Below is a small trained network, with its code and all its weights. Each question gives an input and a class and asks what happens when units are switched off, that is, made to give their printed mean instead of their output.

import numpy as np


def w(rows, s, z=0):
    codes = np.array(rows[::2]) - 128.0
    scale = np.full(codes.shape[1], s)
    scale[-1] = z or s
    return codes * scale


def norm(h):
    return h / np.sqrt((h * h).mean(-1, keepdims=True) + 1e-5)


def f(y):
    return y / 2 * (1 + np.tanh(0.7978845608 * (y + 0.044715 * y**3)))


def log_softmax(a):
    a = a - a.max(-1, keepdims=True)
    return a - np.log(np.exp(a).sum(-1, keepdims=True))


def net(x, mask):
    res = np.array(x, float).reshape(1, 2) / 4 @ E
    u = 0
    for l in range(2):
        y = f(norm(res) @ A[l][:, :-1].T + A[l][:, -1])
        res = res + np.where(mask[u : u + 8], y, B[l][:, -1]) @ B[l][:, :-1]
        u += 8
    return log_softmax(norm(res)[-1] @ U[:, :-1].T + U[:, -1])


A, B = {}, {}
E = w([
[121,43,139,209,202,79,35,137,138,90,101],'x0',
[61,139,205,112,59,180,57,254,96,59,167],'x1',
],0.00047)
A[0] = w([
[137,151,123,107,125,123,144,120,94,112,132,41],'L0N1',
[45,138,176,43,42,179,93,229,111,98,155,185],'L0N2',
[148,124,87,95,105,137,124,95,163,168,113,185],'L0N3',
[96,50,121,193,190,22,57,151,75,78,34,175],'L0N4',
[125,120,117,126,131,117,147,138,152,119,111,106],'L0N5',
[138,203,102,48,68,204,239,132,130,189,182,144],'L0N6',
[209,128,2,146,156,101,152,16,175,191,77,235],'L0N7',
[141,140,122,103,120,122,160,127,131,141,166,8],'L0N8',
],0.001,0.0011)
B[0] = w([
[121,85,92,86,140,112,130,145,238,131,100,92],'L0N1',
[167,154,142,204,150,193,135,138,42,78,177,245],'L0N2',
[130,151,177,147,145,174,90,166,143,84,150,154],'L0N3',
[141,151,225,66,98,124,130,63,180,172,142,202],'L0N4',
[151,121,111,133,126,159,136,133,112,138,129,117],'L0N5',
[130,82,192,118,162,76,55,137,254,97,129,190],'L0N6',
[127,151,213,148,123,164,76,166,105,73,182,225],'L0N7',
[111,64,59,87,147,98,125,164,237,119,89,80],'L0N8',
],0.00093,0.0012)
A[1] = w([
[171,169,189,166,163,145,110,94,128,108,169,154],'L1N1',
[165,129,59,154,172,90,192,56,109,208,83,105],'L1N2',
[156,179,79,54,78,181,251,127,144,148,153,89],'L1N3',
[109,24,97,187,188,67,85,135,107,116,79,27],'L1N4',
[147,87,122,190,184,66,100,67,120,173,83,2],'L1N5',
[119,177,87,101,61,144,246,106,61,184,135,56],'L1N6',
[191,172,5,164,184,110,219,68,142,164,116,80],'L1N7',
[146,70,103,217,193,123,94,140,93,90,116,72],'L1N8',
],0.0024,0.00098)
B[1] = w([
[154,129,51,136,150,70,161,118,185,173,105,248],'L1N1',
[153,187,99,171,132,167,164,193,94,71,179,165],'L1N2',
[58,6,151,53,76,43,60,47,173,226,20,188],'L1N3',
[126,80,116,29,85,81,146,77,197,206,69,142],'L1N4',
[76,96,170,123,103,143,73,161,94,108,119,168],'L1N5',
[151,83,115,135,208,43,94,75,220,162,81,131],'L1N6',
[103,167,177,149,84,208,107,217,57,65,185,171],'L1N7',
[96,109,126,45,91,89,131,70,209,195,80,166],'L1N8',
],0.0017,0.0018)
U = w([
[4,7,247,5,6,6,6,8,249,251,6,247],'0',
[59,247,246,246,19,247,69,250,5,8,251,242],'1',
[252,251,8,250,249,8,248,6,247,198,166,135],'2',
[46,6,7,9,249,251,249,19,6,6,5,3],'3',
[45,4,7,8,252,252,252,19,5,6,6,3],'4',
],0.004,0.0039)

Each question gives the input, the list of numbers given to net, and the class t.
The units are the neurons (one row each of A and B). Each row of codes is followed by its name. A weight is (code - 128) times the scale printed after its matrix; where a second scale follows, it is the last column's (A, B and U).
mask holds one flag per neuron, layer by layer. A switched-off neuron (its flag False) gives its mean, the last column of its row in B, instead of its output. The means were averaged over made-up inputs and are rounded, as every weight is.
A unit's drop is (log p(t) with every unit on - log p(t) with that unit switched off) / (log p(t) with every unit on - log p(t) with every unit switched off).
The circuit of an input: a set's keep is (log p(t) with only the set's units on - log p(t) with every unit switched off) / (log p(t) with every unit on - log p(t) with every unit switched off). Starting from the 12 units with the biggest drops (on a tie, the unit counted first), units are removed one at a time, each time the one whose removal leaves the highest keep (on an exact tie, the one counted first), for as long as the keep stays at least 0.8.
circuit, biggest first: the units of the circuit, biggest drop first
unit that matters most: the unit with the biggest drop
k most important neurons: the k neurons with the biggest drops, biggest first
top k neurons in layer l: the k neurons of layer l with the biggest drops, biggest first
drop of u: that unit's drop, to one decimal
input [-4,-3], class 0: 3 most important neurons : L1N3; L0N7; L0N2
input [-4,-8], class 1: unit that matters most : L1N7
input [-3,-1], class 2: 2 most important neurons : L0N6; L1N7
input [6,-7], class 1: circuit, biggest first : L1N7; L1N2
input [2,1], class 2: circuit, biggest first : L1N3; L1N7
input [7,-6], class 0: 2 most important neurons : L1N4; L1N8
input [4,-5], class 1: 3 most important neurons : L0N6; L1N3; L1N2
input [-1,-1], class 2: 2 most important neurons : L1N3; L1N7
input [-5,5], class 0: 4 most important neurons : L1N3; L0N7; L1N2; L1N7
input [3,1], class 2: top 3 neurons in layer 0 : L0N4; L0N6; L0N8
input [8,-8], class 0: 4 most important neurons : L1N4; L1N8; L0N7; L1N5
input [-4,-5], class 1: top 2 neurons in layer 1 : L1N7; L1N2
input [-2,3], class 2: 2 most important neurons : L0N2; L1N7
input [-2,-8], class 1: most important neuron : L1N7
input [-2,-4], class 1: top 2 neurons in layer 0 : L0N2; L0N4
input [-6,6], class 0: top 4 neurons in layer 1 : L1N3; L1N2; L1N7; L1N6
input [-7,-6], class 0: 2 most important neurons : L1N3; L1N6
input [4,-6], class 1: 2 most important neurons : L1N2; L1N3
input [2,-2], class 2: top 3 neurons in layer 1 : L1N3; L1N1; L1N7
input [1,-4], class 1: unit that matters most : L0N2
input [-2,2], class 2: 2 most important neurons : L0N2; L1N7
input [-2,1], class 2: 3 most important neurons : L0N6; L1N7; L0N2
input [-6,4], class 0: drop of L1N3 : 0.7
input [1,2], class 2: drop of L1N3 : 0.2
input [2,-7], class 1: drop of L1N8 : 0.0
input [-8,-4], class 0: drop of L1N3 : 4.1
input [-5,-8], class 1: unit that matters most : L1N7
